Here is a tiny trained network, its code and every weight. The questions are about switching its units off for an input and a target symbol, where a switched-off unit gives its printed mean instead of its output.

import numpy as np


def w(rows, s, z=0):
    codes = np.array(rows[::2]) - 128.0
    scale = np.full(codes.shape[1], s)
    scale[-1] = z or s
    return codes * scale


def f(y):
    return y / 2 * (1 + np.tanh(0.7978845608 * (y + 0.044715 * y**3)))


def softmax(a):
    e = np.exp(a - a.max(-1, keepdims=True))
    return e / e.sum(-1, keepdims=True)


def log_softmax(a):
    a = a - a.max(-1, keepdims=True)
    return a - np.log(np.exp(a).sum(-1, keepdims=True))


def net(x, mask):
    ids = ['γζλξπψ'.index(c) for c in x.split()]
    T = len(ids)
    res = E[ids] + P[:T]
    q, k, v = (res @ M[0].T for M in (Q, K, V))
    z = softmax(np.where(np.tri(T) > 0, q @ k.T / 3**0.5, -1e9)) @ v
    res = res + np.where(mask[0], z, O[0][:, -1]) @ O[0][:, :-1]
    y = f(res @ A[0][:, :-1].T + A[0][:, -1])
    res = res + np.where(mask[1:9], y, B[0][:, -1]) @ B[0][:, :-1]
    return log_softmax(res[-1] @ U[:, :-1].T + U[:, -1])


Q, K, V, O, A, B = {}, {}, {}, {}, {}, {}
E = w([
[116,95,82,145,135],'γ',
[86,158,191,132,72],'ζ',
[198,52,149,115,161],'λ',
[1,222,120,188,188],'ξ',
[69,51,54,96,141],'π',
[228,144,75,143,112],'ψ',
],0.017)
P = w([
[114,66,152,166,38],'0',
[161,145,113,227,193],'1',
[108,79,136,135,2],'2',
[178,129,71,148,214],'3',
[117,102,139,116,6],'4',
[175,165,50,124,213],'5',
[104,113,138,104,7],'6',
],0.009)
Q[0] = w([
[146,66,108,95,7],'h0',
[110,106,68,84,166],'h0',
[129,142,67,180,149],'h0',
],0.012)
K[0] = w([
[247,114,109,63,111],'h0',
[119,132,102,148,186],'h0',
[108,77,72,122,83],'h0',
],0.011)
V[0] = w([
[145,65,196,89,189],'h0',
[107,137,90,124,160],'h0',
[254,143,60,121,164],'h0',
],0.0095)
O[0] = w([
[110,56,244,66,90,23],'h0',
[129,60,117,199,154,24],'h0',
[189,90,31,130,110,1],'h0',
],0.011,0.0025)
A[0] = w([
[156,132,11,165,88,63],'n0',
[177,51,152,65,1,104],'n1',
[108,114,76,98,42,90],'n2',
[97,231,171,48,79,196],'n3',
[159,118,197,178,38,183],'n4',
[96,182,168,72,35,86],'n5',
[208,134,211,203,83,253],'n6',
[168,127,181,135,124,183],'n7',
],0.0083,0.0044)
B[0] = w([
[148,156,197,138,98,201],'n0',
[183,150,148,37,125,199],'n1',
[79,175,108,135,99,170],'n2',
[176,120,157,104,162,246],'n3',
[152,92,84,163,138,199],'n4',
[148,127,189,153,124,213],'n5',
[97,90,4,170,100,197],'n6',
[150,106,101,172,107,151],'n7',
],0.013,0.012)
U = w([
[117,62,2,242,108,178],'γ',
[199,84,139,211,153,141],'ζ',
[177,133,152,36,163,187],'λ',
[106,171,220,78,109,121],'ξ',
[60,74,143,108,76,110],'π',
[134,173,125,152,34,2],'ψ',
],0.0085,0.0079)

Each question gives the input, a string of symbols that net reads in full, and the target symbol t.
The units are the heads (3 rows each of Q, K, V and O) and the neurons (one row each of A and B). Each row of codes is followed by its name. A weight is (code - 128) times the scale printed after its matrix; where a second scale follows, it is the last column's (O, A, B and U).
mask holds one flag per unit, heads first, then neurons. A switched-off unit (its flag False) gives its mean, the last column of its rows in O or B, instead of its output. The means were averaged over made-up inputs and are rounded, as every weight is.
A unit's drop is (log p(t) with every unit on - log p(t) with that unit switched off) / (log p(t) with every unit on - log p(t) with every unit switched off).
The circuit of an input: a set's keep is (log p(t) with only the set's units on - log p(t) with every unit switched off) / (log p(t) with every unit on - log p(t) with every unit switched off). Starting from all 9 units, units are removed one at a time, each time the one whose removal leaves the highest keep (on an exact tie, the one counted first), for as long as the keep stays at least 0.8.
units of the circuit, in order: the units of the circuit, biggest drop first
unit that matters most: the unit with the biggest drop
top k neurons: the k neurons with the biggest drops, biggest first
drop when u is switched off: that unit's drop, to one decimal
input ζ π ζ, target ζ: unit that matters most => n4
input ξ ψ γ ζ, target γ: units of the circuit, in order => n1; n0
input ψ ζ π ζ ζ, target ψ: units of the circuit, in order => h0; n2; n0
input ψ ζ ζ γ ζ γ ψ, target ψ: top 3 neurons => n0; n3; n2
input γ λ ζ γ ψ ψ ζ, target ψ: units of the circuit, in order => h0; n0; n2
input ζ ζ ζ ζ γ λ, target γ: top 3 neurons => n1; n3; n0
input ψ ψ π ζ, target γ: units of the circuit, in order => n1; h0
input γ ζ ζ, target ζ: drop when n6 is switched off => 0.1
input γ ψ π, target ψ: drop when n3 is switched off => 0.1
input ξ ζ ζ π ζ ψ, target γ: drop when h0 is switched off => 0.3
input λ π ζ ζ γ, target λ: drop when h0 is switched off => 1.2
